Below is a small trained network, with its code and all its weights. Each question gives an input and a target symbol and asks what happens when units are switched off, that is, made to give their printed mean instead of their output.

import numpy as np


def w(rows, s, z=0):
    codes = np.array(rows[::2]) - 128.0
    scale = np.full(codes.shape[1], s)
    scale[-1] = z or s
    return codes * scale


def f(y):
    return y / 2 * (1 + np.tanh(0.7978845608 * (y + 0.044715 * y**3)))


def softmax(a):
    e = np.exp(a - a.max(-1, keepdims=True))
    return e / e.sum(-1, keepdims=True)


def log_softmax(a):
    a = a - a.max(-1, keepdims=True)
    return a - np.log(np.exp(a).sum(-1, keepdims=True))


def net(x, mask):
    ids = ['εζηλμπσ'.index(c) for c in x.split()]
    T = len(ids)
    res = E[ids] + P[:T]
    u = 0
    for l in range(3):
        q, k, v = (res @ M[l].T for M in (Q, K, V))
        z = softmax(np.where(np.tri(T) > 0, q @ k.T / 4**0.5, -1e9)) @ v
        res = res + np.where(mask[u], z, O[l][:, -1]) @ O[l][:, :-1]
        u += 1
        y = f(res @ A[l][:, :-1].T + A[l][:, -1])
        res = res + np.where(mask[u : u + 4], y, B[l][:, -1]) @ B[l][:, :-1]
        u += 4
    return log_softmax(res[-1] @ U[:, :-1].T + U[:, -1])


Q, K, V, O, A, B = {}, {}, {}, {}, {}, {}
E = w([
[115,184,160,179,89,100,139,185,83,110,220],'ε',
[113,153,182,173,179,128,154,166,92,154,170],'ζ',
[112,125,185,151,154,212,140,82,125,194,246],'η',
[162,223,143,108,159,129,62,164,135,93,173],'λ',
[35,29,38,77,74,171,38,178,82,203,171],'μ',
[142,174,131,107,196,119,58,83,130,119,112],'π',
[76,119,120,69,148,21,163,28,71,101,75],'σ',
],0.013)
P = w([
[114,167,131,99,154,99,122,131,123,149,108],'0',
[113,92,156,202,187,108,98,154,114,87,145],'1',
[132,146,97,164,182,109,115,119,38,121,179],'2',
[197,103,161,108,147,81,119,120,60,114,171],'3',
[85,181,217,10,100,131,119,161,143,135,69],'4',
[63,190,92,134,180,165,139,146,140,102,110],'5',
[100,131,192,163,130,146,148,149,138,116,42],'6',
[197,105,167,116,136,136,137,135,103,131,107],'7',
[148,151,79,67,119,150,170,146,148,131,191],'8',
],0.013)
Q[0] = w([
[7,148,136,145,139,135,121,112,127,98,75],'0.h1',
[138,134,30,185,189,132,158,116,141,91,183],'0.h1',
[70,147,73,42,137,142,132,158,116,139,175],'0.h1',
[123,158,108,179,96,173,152,137,249,114,104],'0.h1',
],0.015)
K[0] = w([
[200,75,58,126,130,120,110,133,56,146,156],'0.h1',
[107,237,118,133,131,122,142,89,75,180,133],'0.h1',
[29,137,20,186,178,161,104,126,119,109,136],'0.h1',
[252,148,159,196,166,105,185,65,98,77,135],'0.h1',
],0.014)
V[0] = w([
[103,59,166,108,201,168,96,38,135,210,94],'0.h1',
[91,123,81,120,69,31,100,117,99,90,88],'0.h1',
[192,128,127,94,149,173,2,136,141,95,100],'0.h1',
[114,166,137,139,214,48,157,130,120,109,115],'0.h1',
],0.0077)
O[0] = w([
[133,207,94,249,84,93,173,146,208,1,126,187],'0.h1',
[157,61,147,54,157,114,78,216,214,87,141,243],'0.h1',
[34,161,78,156,207,37,228,130,191,154,181,100],'0.h1',
[204,138,147,78,132,132,168,166,58,56,129,252],'0.h1',
],0.0088,0.0037)
A[0] = w([
[157,244,220,90,175,137,227,162,122,99,83,67],'0.n1',
[117,55,151,136,146,145,167,102,103,70,148,3],'0.n2',
[181,220,81,174,42,173,178,113,150,136,70,15],'0.n3',
[168,114,139,115,167,179,119,94,68,104,254,156],'0.n4',
],0.0053,0.00061)
B[0] = w([
[169,100,57,161,109,139,142,95,104,135,254,255],'0.n1',
[154,140,110,115,92,66,84,127,86,133,69,149],'0.n2',
[72,115,131,175,155,119,93,29,129,152,175,132],'0.n3',
[167,185,147,158,176,73,104,137,204,165,63,216],'0.n4',
],0.0081,0.0069)
Q[1] = w([
[155,88,144,67,44,132,208,123,205,63,89],'1.h1',
[169,153,146,188,163,122,106,129,104,81,18],'1.h1',
[61,129,132,77,70,254,162,99,92,73,78],'1.h1',
[165,185,56,107,163,121,138,134,140,118,128],'1.h1',
],0.0048)
K[1] = w([
[79,66,118,87,226,73,201,82,2,31,41],'1.h1',
[204,168,91,89,117,152,187,76,84,161,158],'1.h1',
[155,223,219,228,251,78,136,199,92,122,43],'1.h1',
[98,143,73,104,184,158,8,93,31,121,160],'1.h1',
],0.0038)
V[1] = w([
[101,177,173,145,243,234,145,182,143,112,176],'1.h1',
[202,131,78,71,89,175,121,79,174,183,193],'1.h1',
[138,222,170,217,144,182,85,241,142,192,177],'1.h1',
[77,2,44,213,144,197,108,214,131,158,108],'1.h1',
],0.0051)
O[1] = w([
[182,145,136,89,75,81,170,86,84,215,228,135],'1.h1',
[1,151,162,106,64,125,72,90,80,72,152,123],'1.h1',
[171,129,192,111,85,24,117,113,89,225,100,141],'1.h1',
[152,183,76,160,23,115,128,129,119,161,33,3],'1.h1',
],0.0066,0.0051)
A[1] = w([
[160,136,156,53,69,136,117,254,55,191,58,252],'1.n1',
[157,62,154,42,205,178,186,165,109,174,160,43],'1.n2',
[68,135,76,138,70,94,121,187,215,181,115,152],'1.n3',
[55,124,160,137,136,25,132,46,106,189,128,70],'1.n4',
],0.0057,0.0031)
B[1] = w([
[115,2,158,66,183,142,196,29,213,99,162,228],'1.n1',
[64,174,188,150,125,123,70,231,113,85,134,254],'1.n2',
[218,139,58,117,148,200,48,133,30,94,209,215],'1.n3',
[87,220,139,103,156,201,29,175,156,19,128,236],'1.n4',
],0.0065,0.0055)
Q[2] = w([
[150,254,165,169,59,106,105,163,66,168,71],'2.h1',
[245,113,134,112,77,156,198,122,104,65,61],'2.h1',
[177,157,197,125,179,107,71,161,114,97,228],'2.h1',
[99,171,140,156,153,38,113,104,132,59,186],'2.h1',
],0.0064)
K[2] = w([
[124,138,163,155,100,136,107,113,1,118,226],'2.h1',
[204,100,183,72,132,150,167,111,75,62,159],'2.h1',
[127,37,28,87,52,184,58,208,113,219,151],'2.h1',
[41,102,66,122,114,154,122,89,124,136,112],'2.h1',
],0.007)
V[2] = w([
[142,244,219,129,201,86,175,65,188,79,58],'2.h1',
[135,204,162,133,80,152,153,125,1,109,182],'2.h1',
[201,95,200,146,94,197,182,123,155,132,117],'2.h1',
[22,181,84,204,54,134,72,111,206,190,73],'2.h1',
],0.0044)
O[2] = w([
[231,104,151,98,189,146,152,1,104,83,208,79],'2.h1',
[158,200,145,88,35,126,151,120,66,104,80,160],'2.h1',
[214,72,114,137,201,138,37,103,71,150,127,70],'2.h1',
[107,174,205,124,132,45,37,154,169,33,246,9],'2.h1',
],0.0054,0.011)
A[2] = w([
[97,188,85,158,118,110,90,220,152,71,114,61],'2.n1',
[92,98,163,86,222,70,218,58,153,163,130,231],'2.n2',
[47,91,176,100,186,126,43,186,203,57,200,40],'2.n3',
[182,115,78,208,155,113,250,24,149,44,253,6],'2.n4',
],0.005,0.0022)
B[2] = w([
[145,110,189,69,192,113,55,64,113,188,53,254],'2.n1',
[81,93,90,237,138,25,117,141,152,127,173,218],'2.n2',
[159,204,83,191,53,85,200,112,89,209,87,240],'2.n3',
[131,33,154,219,42,183,1,114,201,198,112,217],'2.n4',
],0.0062,0.0073)
U = w([
[92,55,191,99,190,112,73,61,149,166,120,60],'ε',
[209,148,89,172,67,111,199,1,63,199,34,115],'ζ',
[99,136,189,151,98,162,52,59,144,80,122,5],'η',
[72,205,137,145,162,34,195,141,158,76,156,181],'λ',
[85,148,127,150,91,113,51,156,146,171,34,115],'μ',
[121,108,65,220,113,72,200,92,227,127,172,190],'π',
[138,113,125,145,151,215,113,152,194,43,90,212],'σ',
],0.0031,0.0025)

Each question gives the input, a string of symbols that net reads in full, and the target symbol t.
The units are the heads (4 rows each of Q, K, V and O) and the neurons (one row each of A and B). Each row of codes is followed by its name. A weight is (code - 128) times the scale printed after its matrix; where a second scale follows, it is the last column's (O, A, B and U).
mask holds one flag per unit, layer by layer, with each layer's heads first. A switched-off unit (its flag False) gives its mean, the last column of its rows in O or B, instead of its output. The means were averaged over made-up inputs and are rounded, as every weight is.
A unit's drop is (log p(t) with every unit on - log p(t) with that unit switched off) / (log p(t) with every unit on - log p(t) with every unit switched off).
The circuit of an input: a set's keep is (log p(t) with only the set's units on - log p(t) with every unit switched off) / (log p(t) with every unit on - log p(t) with every unit switched off). Starting from the 12 units with the biggest drops (on a tie, the unit counted first), units are removed one at a time, each time the one whose removal leaves the highest keep (on an exact tie, the one counted first), for as long as the keep stays at least 0.8.
circuit, biggest first: the units of the circuit, biggest drop first
most important unit: the unit with the biggest drop
top k neurons: the k neurons with the biggest drops, biggest first
k most important neurons of layer l: the k neurons of layer l with the biggest drops, biggest first
input σ ζ λ λ η, target ζ: top neuron	(0.n1)
input ε η μ η μ μ σ, target μ: top 3 neurons	(1.n4; 1.n1; 1.n3)
input ε ε σ ζ ζ ε ε ζ, target ζ: circuit, biggest first	(0.h1; 2.h1)
input σ ε σ π μ ε π, target λ: top 2 neurons	(1.n3; 1.n1)
input σ μ λ, target μ: circuit, biggest first	(2.h1; 1.h1; 2.n1)
input σ σ ζ ζ σ η σ σ ζ, target η: top 2 neurons	(0.n3; 2.n4)
input σ ζ λ, target σ: circuit, biggest first	(0.h1; 1.h1; 0.n4)
input π ε σ ε λ, target ε: circuit, biggest first	(0.h1; 1.n1)
input σ π ε σ μ λ σ, target π: top 2 neurons	(0.n4; 1.n2)
input ε ζ η ε σ π, target η: top 2 neurons	(0.n3; 2.n4)
input ε μ σ ζ, target μ: circuit, biggest first	(2.h1; 1.n3; 1.h1)
input η σ η σ λ σ ε, target σ: circuit, biggest first	(0.h1; 1.h1)
input η π ε, target η: top 3 neurons	(0.n3; 2.n4; 1.n4)
input ε μ λ σ, target μ: top 2 neurons	(1.n4; 1.n3)
input η λ σ, target η: most important unit	0.h1
input λ λ ε ε ε, target λ: 2 most important neurons of layer 2	(2.n4; 2.n1)
input σ σ η σ, target σ: circuit, biggest first	(1.h1; 0.h1)
input η λ ζ π η, target λ: 2 most important neurons of layer 1	(1.n2; 1.n3)
input π ε η ζ σ σ, target η: 2 most important neurons of layer 2	(2.n4; 2.n3)
input λ λ μ μ π μ ε, target μ: top 2 neurons	(1.n3; 2.n1)
input π ζ π λ, target π: top neuron	(2.n4)
input σ η σ ε σ σ σ, target ε: top 2 neurons	(1.n1; 0.n4)
input λ μ σ ε ε μ ζ ε ζ, target μ: top 2 neurons	(1.n3; 2.n1)
